Below are the code and all the weights of a small trained network. Each question names an input and a class and asks about switching units off, where a switched-off unit gives its printed mean instead of its output.

import numpy as np


def w(rows, s, z=0):
    codes = np.array(rows[::2]) - 128.0
    scale = np.full(codes.shape[1], s)
    scale[-1] = z or s
    return codes * scale


def f(y):
    return y / 2 * (1 + np.tanh(0.7978845608 * (y + 0.044715 * y**3)))


def log_softmax(a):
    a = a - a.max(-1, keepdims=True)
    return a - np.log(np.exp(a).sum(-1, keepdims=True))


def net(x, mask):
    res = np.array(x, float).reshape(1, 8) / 4 @ E
    y = f(res @ A[0][:, :-1].T + A[0][:, -1])
    res = res + np.where(mask, y, B[0][:, -1]) @ B[0][:, :-1]
    return log_softmax(res[-1] @ U[:, :-1].T + U[:, -1])


A, B = {}, {}
E = w([
[97,117,61,188,172,79],'x0',
[130,128,127,133,117,123],'x1',
[67,254,125,148,116,146],'x2',
[82,85,37,76,95,189],'x3',
[129,129,127,126,126,128],'x4',
[127,129,129,126,129,126],'x5',
[142,111,132,227,162,233],'x6',
[52,83,193,149,111,121],'x7',
],0.0076)
A[0] = w([
[172,157,170,165,189,109,140],'n1',
[80,189,118,129,153,167,128],'n2',
[147,123,118,156,63,118,165],'n3',
[34,89,181,140,106,125,72],'n4',
[88,115,138,146,104,117,27],'n5',
[126,180,140,166,73,131,210],'n6',
[114,118,151,169,137,185,69],'n7',
[119,99,61,188,192,45,115],'n8',
[109,115,107,113,108,160,49],'n9',
[139,126,139,148,141,194,43],'n10',
[141,128,122,201,84,176,11],'n11',
[151,146,186,190,129,78,27],'n12',
[173,53,107,131,137,139,162],'n13',
[145,140,190,135,149,67,88],'n14',
[178,59,132,126,153,114,46],'n15',
[164,146,120,175,165,217,66],'n16',
[213,166,67,99,170,149,77],'n17',
[137,145,187,60,134,178,48],'n18',
[89,176,126,135,130,145,73],'n19',
[188,126,186,80,75,172,140],'n20',
[225,156,88,101,97,147,103],'n21',
[111,137,101,87,116,67,41],'n22',
[170,158,170,174,128,74,21],'n23',
[100,200,104,158,87,139,4],'n24',
[56,92,192,113,120,142,108],'n25',
[80,201,135,129,137,147,31],'n26',
[156,71,124,117,147,118,75],'n27',
[147,159,178,120,148,125,16],'n28',
[102,139,139,78,80,57,31],'n29',
[94,139,139,69,148,87,57],'n30',
[94,110,97,123,81,165,159],'n31',
[88,120,199,160,133,100,141],'n32',
[165,134,180,96,67,165,90],'n33',
[154,139,170,157,169,97,27],'n34',
[7,87,82,111,122,174,128],'n35',
[100,66,172,130,116,121,116],'n36',
[93,115,76,101,103,163,9],'n37',
[140,122,136,168,131,178,22],'n38',
[166,66,145,117,175,124,95],'n39',
[142,119,134,168,146,181,44],'n40',
[131,176,123,51,111,53,35],'n41',
[82,106,75,85,117,172,2],'n42',
[103,114,156,171,158,187,167],'n43',
[178,75,143,114,133,131,60],'n44',
],0.011,0.0071)
B[0] = w([
[150,119,60,67,94,167,226],'n1',
[98,145,183,113,65,74,197],'n2',
[117,136,121,93,156,118,158],'n3',
[254,178,168,218,170,85,177],'n4',
[177,149,103,226,98,109,110],'n5',
[103,132,140,72,118,93,239],'n6',
[137,75,118,130,120,74,161],'n7',
[35,170,152,193,182,225,250],'n8',
[154,126,77,149,114,131,122],'n9',
[108,79,61,160,138,80,143],'n10',
[112,79,137,144,122,94,141],'n11',
[155,121,60,123,100,191,173],'n12',
[105,169,163,83,66,74,224],'n13',
[156,114,60,84,105,205,185],'n14',
[91,158,150,129,35,92,160],'n15',
[120,51,116,103,134,75,210],'n16',
[255,139,204,190,171,87,177],'n17',
[85,122,108,223,145,158,150],'n18',
[123,143,153,143,73,105,144],'n19',
[41,146,102,158,173,189,218],'n20',
[158,177,174,177,177,133,178],'n21',
[136,67,117,185,128,108,158],'n22',
[157,109,52,109,59,193,160],'n23',
[121,135,144,161,83,108,143],'n24',
[173,167,133,168,184,112,183],'n25',
[108,150,177,173,21,90,152],'n26',
[109,162,152,150,53,102,149],'n27',
[124,104,83,193,70,183,121],'n28',
[108,14,97,158,141,64,180],'n29',
[141,61,135,157,122,104,153],'n30',
[180,152,93,98,131,144,202],'n31',
[181,149,119,100,149,158,208],'n32',
[69,145,97,189,163,187,172],'n33',
[152,104,85,144,61,179,145],'n34',
[164,143,125,100,124,178,254],'n35',
[151,181,156,140,124,98,175],'n36',
[162,100,76,143,62,205,139],'n37',
[112,46,90,186,114,83,135],'n38',
[95,154,143,109,69,107,172],'n39',
[98,35,93,146,115,80,150],'n40',
[129,27,137,147,121,87,195],'n41',
[177,102,33,148,43,217,150],'n42',
[129,80,149,80,150,95,234],'n43',
[90,160,163,141,62,133,147],'n44',
],0.0088,0.0056)
U = w([
[117,7,108,155,130,88,66],'0',
[125,135,126,97,145,143,251],'1',
[178,127,66,112,85,194,70],'2',
[88,176,157,143,45,97,56],'3',
[221,171,151,197,179,114,78],'4',
[104,138,127,79,170,137,211],'5',
[31,151,100,206,178,193,75],'6',
[120,133,125,74,170,127,204],'7',
],0.012,0.016)

Each question gives the input, the list of numbers given to net, and the class t.
The units are the neurons (one row each of A and B). Each row of codes is followed by its name. A weight is (code - 128) times the scale printed after its matrix; where a second scale follows, it is the last column's (A, B and U).
mask holds one flag per neuron, in row order. A switched-off neuron (its flag False) gives its mean, the last column of its row in B, instead of its output. The means were averaged over made-up inputs and are rounded, as every weight is.
A unit's drop is (log p(t) with every unit on - log p(t) with that unit switched off) / (log p(t) with every unit on - log p(t) with every unit switched off).
The circuit of an input: a set's keep is (log p(t) with only the set's units on - log p(t) with every unit switched off) / (log p(t) with every unit on - log p(t) with every unit switched off). Starting from the 12 units with the biggest drops (on a tie, the unit counted first), units are removed one at a time, each time the one whose removal leaves the highest keep (on an exact tie, the one counted first), for as long as the keep stays at least 0.8.
units of the circuit, in order: the units of the circuit, biggest drop first
most important unit: the unit with the biggest drop
top k neurons: the k neurons with the biggest drops, biggest first
input [-2,-5,3,-5,-6,-3,-7,5], class 0: units of the circuit, in order => [n29; n41]
input [6,-4,-1,5,1,-6,-7,3], class 0: units of the circuit, in order => [n29; n22]
input [-8,3,7,-8,-1,-7,4,-1], class 2: most important unit => n1
input [-1,2,6,4,-1,4,-1,4], class 3: units of the circuit, in order => [n2; n26]
input [-4,-3,-3,2,5,7,-7,1], class 0: top 2 neurons => [n29; n41]
input [-2,4,7,5,-6,-2,0,5], class 3: units of the circuit, in order => [n2; n26]
input [-8,4,1,6,7,-7,2,7], class 6: top 3 neurons => [n20; n33; n18]
input [3,-2,8,-1,5,6,3,5], class 3: units of the circuit, in order => [n26; n2]
input [5,8,-7,-8,6,6,0,-6], class 2: units of the circuit, in order => [n1; n23]
input [6,6,-1,8,-2,-4,6,-1], class 2: top 4 neurons => [n42; n35; n37; n31]
input [4,-2,4,1,-2,2,3,7], class 4: units of the circuit, in order => [n4; n25]
input [-6,0,1,-8,6,6,7,4], class 2: units of the circuit, in order => [n1; n12]
input [5,1,8,8,2,-4,7,-6], class 2: top 2 neurons => [n35; n42]
input [0,2,-1,-6,-6,-3,-7,-3], class 0: most important unit => n41
input [-5,-6,-2,2,6,-2,-1,-7], class 4: units of the circuit, in order => [n17; n21]
input [-1,-4,-7,7,-1,-3,1,-8], class 4: top 2 neurons => [n17; n21]
input [8,4,-7,-2,1,-3,-1,8], class 4: units of the circuit, in order => [n4; n36]
input [-7,0,-5,-5,3,1,-1,3], class 6: units of the circuit, in order => [n20; n33]
input [-7,1,8,6,-1,2,0,-1], class 3: units of the circuit, in order => [n2; n26]
input [8,1,-3,-6,-4,-3,0,-7], class 6: units of the circuit, in order => [n8]
input [7,-7,3,-4,2,5,-8,7], class 0: top 2 neurons => [n29; n41]
input [7,3,3,7,6,-1,-1,-8], class 4: top 3 neurons => [n17; n21; n1]
input [-8,4,6,8,2,7,4,2], class 2: top 2 neurons => [n42; n31]
input [8,6,3,8,-5,-7,-8,6], class 0: top 4 neurons => [n29; n22; n41; n30]
input [-7,6,7,3,1,0,-3,-8], class 4: units of the circuit, in order => [n17; n21]
input [5,3,-6,8,0,-4,-3,-3], class 2: top 2 neurons => [n42; n37]
input [1,1,3,0,-2,3,4,5], class 4: units of the circuit, in order => [n4; n20]
input [0,0,8,-4,-1,4,-1,5], class 3: most important unit => n26
input [2,-1,3,-8,-7,2,3,-7], class 2: top 2 neurons => [n1; n23]
input [-2,-7,6,4,5,-7,-3,7], class 4: top 2 neurons => [n4; n25]
